Here is a tiny trained network, its code and every weight. The questions are about switching its units off for an input and a target symbol, where a switched-off unit gives its printed mean instead of its output.

import numpy as np


def w(rows, s, z=0):
    codes = np.array(rows[::2]) - 128.0
    scale = np.full(codes.shape[1], s)
    scale[-1] = z or s
    return codes * scale


def f(y):
    return y / 2 * (1 + np.tanh(0.7978845608 * (y + 0.044715 * y**3)))


def softmax(a):
    e = np.exp(a - a.max(-1, keepdims=True))
    return e / e.sum(-1, keepdims=True)


def log_softmax(a):
    a = a - a.max(-1, keepdims=True)
    return a - np.log(np.exp(a).sum(-1, keepdims=True))


def net(x, mask):
    ids = ['αγδεζηλμξπστφψ'.index(c) for c in x.split()]
    T = len(ids)
    res = E[ids] + P[:T]
    q, k, v = (res @ M[0].T for M in (Q, K, V))
    z = softmax(np.where(np.tri(T) > 0, q @ k.T / 2**0.5, -1e9)) @ v
    res = res + np.where(mask[0], z, O[0][:, -1]) @ O[0][:, :-1]
    y = f(res @ A[0][:, :-1].T + A[0][:, -1])
    res = res + np.where(mask[1:17], y, B[0][:, -1]) @ B[0][:, :-1]
    return log_softmax(res[-1] @ U[:, :-1].T + U[:, -1])


Q, K, V, O, A, B = {}, {}, {}, {}, {}, {}
E = w([
[141,198,126,214],'α',
[163,122,133,111],'γ',
[141,177,121,95],'δ',
[86,65,14,231],'ε',
[132,144,87,140],'ζ',
[118,194,96,100],'η',
[88,180,44,159],'λ',
[157,99,99,174],'μ',
[102,191,65,107],'ξ',
[122,194,118,250],'π',
[148,139,97,112],'σ',
[137,148,95,107],'τ',
[136,210,148,245],'φ',
[152,51,55,10],'ψ',
],0.011)
P = w([
[170,161,99,171],'0',
[150,210,74,36],'1',
[207,75,123,135],'2',
[103,136,93,118],'3',
[254,153,46,138],'4',
[42,109,159,80],'5',
[234,118,98,131],'6',
],0.0095)
Q[0] = w([
[251,114,97,116],'head 0',
[144,166,93,108],'head 0',
],0.027)
K[0] = w([
[5,109,185,115],'head 0',
[95,85,135,159],'head 0',
],0.02)
V[0] = w([
[53,89,36,160],'head 0',
[162,6,140,205],'head 0',
],0.015)
O[0] = w([
[10,85,244,90,251],'head 0',
[241,70,175,150,160],'head 0',
],0.011,0.012)
A[0] = w([
[111,150,127,105,149],'neuron 0',
[113,86,108,76,78],'neuron 1',
[80,156,82,109,173],'neuron 2',
[187,60,119,201,143],'neuron 3',
[149,121,191,109,85],'neuron 4',
[171,108,129,99,220],'neuron 5',
[137,131,160,171,122],'neuron 6',
[125,132,139,131,87],'neuron 7',
[182,160,105,137,162],'neuron 8',
[204,123,168,109,83],'neuron 9',
[172,195,72,130,52],'neuron 10',
[185,128,8,175,3],'neuron 11',
[114,219,114,65,39],'neuron 12',
[150,254,228,215,116],'neuron 13',
[171,121,70,18,144],'neuron 14',
[217,215,184,48,154],'neuron 15',
],0.0094,0.005)
B[0] = w([
[122,133,152,190,153],'neuron 0',
[103,98,91,159,155],'neuron 1',
[151,177,163,80,218],'neuron 2',
[144,171,182,21,189],'neuron 3',
[98,154,51,142,254],'neuron 4',
[129,111,186,172,165],'neuron 5',
[114,163,128,129,171],'neuron 6',
[125,132,104,128,123],'neuron 7',
[199,53,80,123,138],'neuron 8',
[82,136,105,98,147],'neuron 9',
[125,150,2,42,145],'neuron 10',
[31,57,144,64,148],'neuron 11',
[83,88,109,229,165],'neuron 12',
[217,85,101,188,169],'neuron 13',
[180,105,110,155,141],'neuron 14',
[138,123,210,67,151],'neuron 15',
],0.019,0.0055)
U = w([
[115,113,70,96,80],'α',
[117,186,101,141,110],'γ',
[134,118,127,141,52],'δ',
[144,64,104,101,111],'ε',
[182,103,189,97,171],'ζ',
[146,119,159,176,215],'η',
[134,91,124,122,69],'λ',
[82,3,134,175,125],'μ',
[137,102,127,125,57],'ξ',
[163,107,165,186,237],'π',
[140,100,144,159,150],'σ',
[62,119,183,81,226],'τ',
[135,66,115,78,3],'φ',
[93,158,160,164,30],'ψ',
],0.0074,0.0038)

Each question gives the input, a string of symbols that net reads in full, and the target symbol t.
The units are the heads (2 rows each of Q, K, V and O) and the neurons (one row each of A and B). Each row of codes is followed by its name. A weight is (code - 128) times the scale printed after its matrix; where a second scale follows, it is the last column's (O, A, B and U).
mask holds one flag per unit, heads first, then neurons. A switched-off unit (its flag False) gives its mean, the last column of its rows in O or B, instead of its output. The means were averaged over made-up inputs and are rounded, as every weight is.
A unit's drop is (log p(t) with every unit on - log p(t) with that unit switched off) / (log p(t) with every unit on - log p(t) with every unit switched off).
The circuit of an input: a set's keep is (log p(t) with only the set's units on - log p(t) with every unit switched off) / (log p(t) with every unit on - log p(t) with every unit switched off). Starting from the 12 units with the biggest drops (on a tie, the unit counted first), units are removed one at a time, each time the one whose removal leaves the highest keep (on an exact tie, the one counted first), for as long as the keep stays at least 0.8.
circuit, biggest first: the units of the circuit, biggest drop first
unit that matters most: the unit with the biggest drop
top k neurons: the k neurons with the biggest drops, biggest first
drop when u is switched off: that unit's drop, to one decimal
input η η α π μ η, target ζ: circuit, biggest first => head 0; neuron 15
input ε ε γ, target μ: top 4 neurons => neuron 3; neuron 2; neuron 1; neuron 15
input α δ π λ γ, target τ: circuit, biggest first => head 0
input τ ψ φ π μ φ, target ζ: circuit, biggest first => head 0; neuron 3
input μ μ δ, target ζ: circuit, biggest first => head 0; neuron 15; neuron 4
input δ μ γ μ δ, target ζ: circuit, biggest first => neuron 15; head 0
input π η δ ε ε η, target μ: top 2 neurons => neuron 3; neuron 2
input φ ε τ ε μ, target μ: circuit, biggest first => head 0; neuron 2
input ε μ λ ε ε ε φ, target μ: circuit, biggest first => head 0; neuron 13
input γ φ μ ξ, target ζ: circuit, biggest first => head 0; neuron 3; neuron 15
input η ε η η σ ε ε, target τ: circuit, biggest first => neuron 13; head 0
input η φ δ π, target α: circuit, biggest first => head 0; neuron 10
input ε φ μ ε ε μ ε, target ζ: circuit, biggest first => neuron 3; head 0
input σ μ ε ε ζ φ ε, target τ: unit that matters most => neuron 11
input ε δ δ π ε ξ ξ, target ψ: circuit, biggest first => head 0; neuron 12; neuron 2; neuron 0
input μ α ε τ ε δ ξ, target γ: top 2 neurons => neuron 2; neuron 10
input σ π γ η α, target γ: top 2 neurons => neuron 2; neuron 10
input ψ ξ μ α δ μ η, target ζ: top 3 neurons => neuron 15; neuron 12; neuron 4
input ε ε ε τ ε ξ, target μ: top 2 neurons => neuron 3; neuron 2
input φ δ μ μ ε ζ φ, target π: circuit, biggest first => neuron 13
input φ μ ε ε π, target μ: top 2 neurons => neuron 13; neuron 2
input α ψ ε ψ, target μ: drop when neuron 12 is switched off => -0.1
input ε σ ψ, target μ: drop when neuron 5 is switched off => 0.2
input δ ε ζ ε ξ, target μ: drop when neuron 8 is switched off => 0.0
input μ η φ, target γ: drop when neuron 2 is switched off => 0.2
